[ 8.32 -5.27  4.53 -1.04 -4.23  8.31]  gaf
[ 8.32 -5.27  4.53 -0.88  8.90  3.86]  muko
[-2.66 -1.22 -3.90  0.17  3.73 -1.72]  Pav
[-1.48  3.85  0.55 -2.74  2.78  3.72]  Pog
Table of tags by key:
[-1.72] -> Q293
[8.31] -> Q951
[-0.88] -> Q284
[-1.71] -> Q511
[3.86] -> Q176
[3.72] -> Q745
[3.85] -> Q835
[4.53] -> Q545
join muko 5:  -> Q176
where: [8.31] -> gaf, 5
where: [3.72] -> Pog, 5
which: [-2.66 -1.22 -3.90  0.17  3.73 -1.72] -> Pav
where: [3.86] -> muko, 5
where: [3.73] -> Pav, 4
which: [-1.48  3.85  0.55 -2.74  2.78  3.72] -> Pog

